Here is a tiny trained network, its code and every weight. The questions are about switching its units off for an input and a target symbol, where a switched-off unit gives its printed mean instead of its output.

import numpy as np


def w(rows, s, z=0):
    codes = np.array(rows[::2]) - 128.0
    scale = np.full(codes.shape[1], s)
    scale[-1] = z or s
    return codes * scale


def norm(h):
    return h / np.sqrt((h * h).mean(-1, keepdims=True) + 1e-5)


def f(y):
    return y / 2 * (1 + np.tanh(0.7978845608 * (y + 0.044715 * y**3)))


def softmax(a):
    e = np.exp(a - a.max(-1, keepdims=True))
    return e / e.sum(-1, keepdims=True)


def log_softmax(a):
    a = a - a.max(-1, keepdims=True)
    return a - np.log(np.exp(a).sum(-1, keepdims=True))


def net(x, mask):
    ids = ['ΓΔΘΣβλμφ'.index(c) for c in x.split()]
    T = len(ids)
    res = E[ids] + P[:T]
    u = 0
    for l in range(2):
        r = norm(res)
        for j in range(2):
            rows = slice(3 * j, 3 * j + 3)
            q, k, v = (r @ M[l][rows].T for M in (Q, K, V))
            z = softmax(np.where(np.tri(T) > 0, q @ k.T / 3**0.5, -1e9)) @ v
            o = O[l][rows]
            res = res + np.where(mask[u + j], z, o[:, -1]) @ o[:, :-1]
        u += 2
        y = f(norm(res) @ A[l][:, :-1].T + A[l][:, -1])
        res = res + np.where(mask[u : u + 12], y, B[l][:, -1]) @ B[l][:, :-1]
        u += 12
    return log_softmax(norm(res)[-1] @ U[:, :-1].T + U[:, -1])


Q, K, V, O, A, B = {}, {}, {}, {}, {}, {}
E = w([
[147,160,222],'Γ',
[243,187,80],'Δ',
[213,131,125],'Θ',
[247,154,104],'Σ',
[122,119,39],'β',
[94,167,209],'λ',
[182,9,90],'μ',
[36,198,105],'φ',
],0.014)
P = w([
[104,85,76],'0',
[99,162,132],'1',
[195,137,100],'2',
[92,91,102],'3',
[122,79,254],'4',
[183,155,92],'5',
[90,99,115],'6',
[105,161,173],'7',
[188,157,94],'8',
[95,104,102],'9',
[108,161,173],'10',
],0.013)
Q[0] = w([
[132,147,112],'0.h0',
[96,162,169],'0.h0',
[115,194,144],'0.h0',
[143,96,2],'0.h1',
[127,184,54],'0.h1',
[213,82,155],'0.h1',
],0.0096)
K[0] = w([
[30,68,215],'0.h0',
[44,125,150],'0.h0',
[140,44,135],'0.h0',
[254,183,95],'0.h1',
[183,151,50],'0.h1',
[224,127,85],'0.h1',
],0.0071)
V[0] = w([
[133,30,200],'0.h0',
[142,34,23],'0.h0',
[102,183,1],'0.h0',
[193,130,81],'0.h1',
[71,120,164],'0.h1',
[56,109,98],'0.h1',
],0.0052)
O[0] = w([
[144,114,61,89],'0.h0',
[114,130,143,181],'0.h0',
[148,144,92,161],'0.h0',
[206,1,62,250],'0.h1',
[89,156,53,22],'0.h1',
[74,110,112,33],'0.h1',
],0.0074,0.0022)
A[0] = w([
[112,88,143,117],'0.n0',
[155,67,156,101],'0.n1',
[133,99,98,117],'0.n2',
[173,130,173,83],'0.n3',
[130,203,73,96],'0.n4',
[26,6,227,157],'0.n5',
[129,144,23,89],'0.n6',
[100,226,251,4],'0.n7',
[156,115,158,43],'0.n8',
[202,236,136,75],'0.n9',
[157,86,105,47],'0.n10',
[49,78,97,69],'0.n11',
],0.011,0.0033)
B[0] = w([
[95,120,95,119],'0.n0',
[105,76,129,172],'0.n1',
[152,159,85,156],'0.n2',
[112,116,125,178],'0.n3',
[128,142,161,152],'0.n4',
[59,215,127,190],'0.n5',
[157,132,158,199],'0.n6',
[253,51,128,232],'0.n7',
[120,131,122,131],'0.n8',
[83,118,96,253],'0.n9',
[166,127,129,167],'0.n10',
[111,134,109,136],'0.n11',
],0.011,0.0042)
Q[1] = w([
[86,138,121],'1.h0',
[159,83,5],'1.h0',
[144,164,113],'1.h0',
[125,80,182],'1.h1',
[58,101,120],'1.h1',
[141,124,89],'1.h1',
],0.013)
K[1] = w([
[233,136,181],'1.h0',
[99,2,106],'1.h0',
[165,117,179],'1.h0',
[168,58,16],'1.h1',
[95,35,96],'1.h1',
[169,38,171],'1.h1',
],0.0091)
V[1] = w([
[86,103,177],'1.h0',
[202,245,89],'1.h0',
[120,95,127],'1.h0',
[139,167,101],'1.h1',
[169,110,130],'1.h1',
[127,119,185],'1.h1',
],0.012)
O[1] = w([
[170,166,74,2],'1.h0',
[141,182,189,211],'1.h0',
[122,126,108,148],'1.h0',
[140,79,39,160],'1.h1',
[36,158,73,250],'1.h1',
[254,70,169,100],'1.h1',
],0.0052,0.0037)
A[1] = w([
[159,93,146,173],'1.n0',
[162,138,92,49],'1.n1',
[182,197,61,82],'1.n2',
[107,181,163,120],'1.n3',
[194,156,131,148],'1.n4',
[48,115,133,30],'1.n5',
[113,162,71,202],'1.n6',
[117,125,54,11],'1.n7',
[163,132,42,105],'1.n8',
[123,154,253,68],'1.n9',
[82,191,172,252],'1.n10',
[113,164,130,123],'1.n11',
],0.015,0.0022)
B[1] = w([
[99,227,218,198],'1.n0',
[141,64,151,179],'1.n1',
[76,109,198,235],'1.n2',
[254,121,80,148],'1.n3',
[30,155,121,241],'1.n4',
[75,74,101,130],'1.n5',
[124,75,209,160],'1.n6',
[175,35,180,160],'1.n7',
[89,183,221,253],'1.n8',
[35,162,35,200],'1.n9',
[212,94,41,170],'1.n10',
[242,83,187,126],'1.n11',
],0.005,0.0069)
U = w([
[205,93,100,63],'Γ',
[113,148,71,144],'Δ',
[119,98,76,81],'Θ',
[46,165,188,105],'Σ',
[200,134,127,148],'β',
[124,248,132,95],'λ',
[70,101,114,191],'μ',
[192,181,74,254],'φ',
],0.018,0.0053)

Each question gives the input, a string of symbols that net reads in full, and the target symbol t.
The units are the heads (3 rows each of Q, K, V and O) and the neurons (one row each of A and B). Each row of codes is followed by its name. A weight is (code - 128) times the scale printed after its matrix; where a second scale follows, it is the last column's (O, A, B and U).
mask holds one flag per unit, layer by layer, with each layer's heads first. A switched-off unit (its flag False) gives its mean, the last column of its rows in O or B, instead of its output. The means were averaged over made-up inputs and are rounded, as every weight is.
A unit's drop is (log p(t) with every unit on - log p(t) with that unit switched off) / (log p(t) with every unit on - log p(t) with every unit switched off).
The circuit of an input: a set's keep is (log p(t) with only the set's units on - log p(t) with every unit switched off) / (log p(t) with every unit on - log p(t) with every unit switched off). Starting from the 12 units with the biggest drops (on a tie, the unit counted first), units are removed one at a time, each time the one whose removal leaves the highest keep (on an exact tie, the one counted first), for as long as the keep stays at least 0.8.
circuit, biggest first: the units of the circuit, biggest drop first
k most important neurons: the k neurons with the biggest drops, biggest first
which heads matter: for each layer, one digit per head in row order, 1 if its drop is at least 0.15 and else 0, layers parted by /
drop of u: that unit's drop, to one decimal
input Γ Γ Σ φ φ Θ β β Θ, target Σ: circuit, biggest first => [0.n7; 1.n2]
input Σ β β Θ μ β Δ Θ, target μ: 4 most important neurons => [0.n9; 0.n6; 0.n7; 0.n1]
input μ β Δ Θ Σ Γ Γ Γ Γ Σ Δ, target Σ: circuit, biggest first => [0.n9; 1.n2]
input λ μ μ λ Θ, target λ: which heads matter => 01 / 10
input Σ λ β, target β: 2 most important neurons => [0.n5; 1.n9]
input β Δ Θ, target Σ: circuit, biggest first => [0.n7; 0.n9; 1.n2]
input Σ Σ Θ Δ λ λ λ Σ, target Σ: 2 most important neurons => [0.n9; 0.n7]
input Γ Σ φ Σ Θ Σ λ β, target λ: circuit, biggest first => [0.n6; 0.n9; 0.n1]
input Γ Γ β, target Σ: 2 most important neurons => [0.n7; 1.n8]
input β Σ Σ β Σ φ, target φ: 2 most important neurons => [1.n10; 0.n4]
input λ β Γ Γ, target λ: 3 most important neurons => [0.n5; 0.n7; 1.n9]
input μ Δ β λ Δ Γ λ β β, target β: which heads matter => 01 / 11
input β β Σ Δ Θ Σ Σ μ β, target Γ: 2 most important neurons => [0.n5; 0.n1]
input Σ Θ Θ Γ Σ Δ, target λ: most important neuron => [0.n7]
input φ Σ Θ Σ Γ Θ Σ Σ Σ, target λ: 2 most important neurons => [0.n7; 1.n4]
input Σ μ λ, target Γ: 2 most important neurons => [0.n7; 0.n5]
input β β φ β Δ Σ, target Σ: 3 most important neurons => [0.n7; 1.n2; 0.n9]
input μ β Γ β Γ Δ φ, target Δ: 2 most important neurons => [1.n10; 1.n8]
input Γ λ μ Σ β μ Σ μ β, target Γ: drop of 1.h0 => 0.8
input Γ λ Σ β λ, target λ: drop of 0.n5 => 0.9
input Θ β Σ λ, target φ: drop of 0.h1 => 0.1
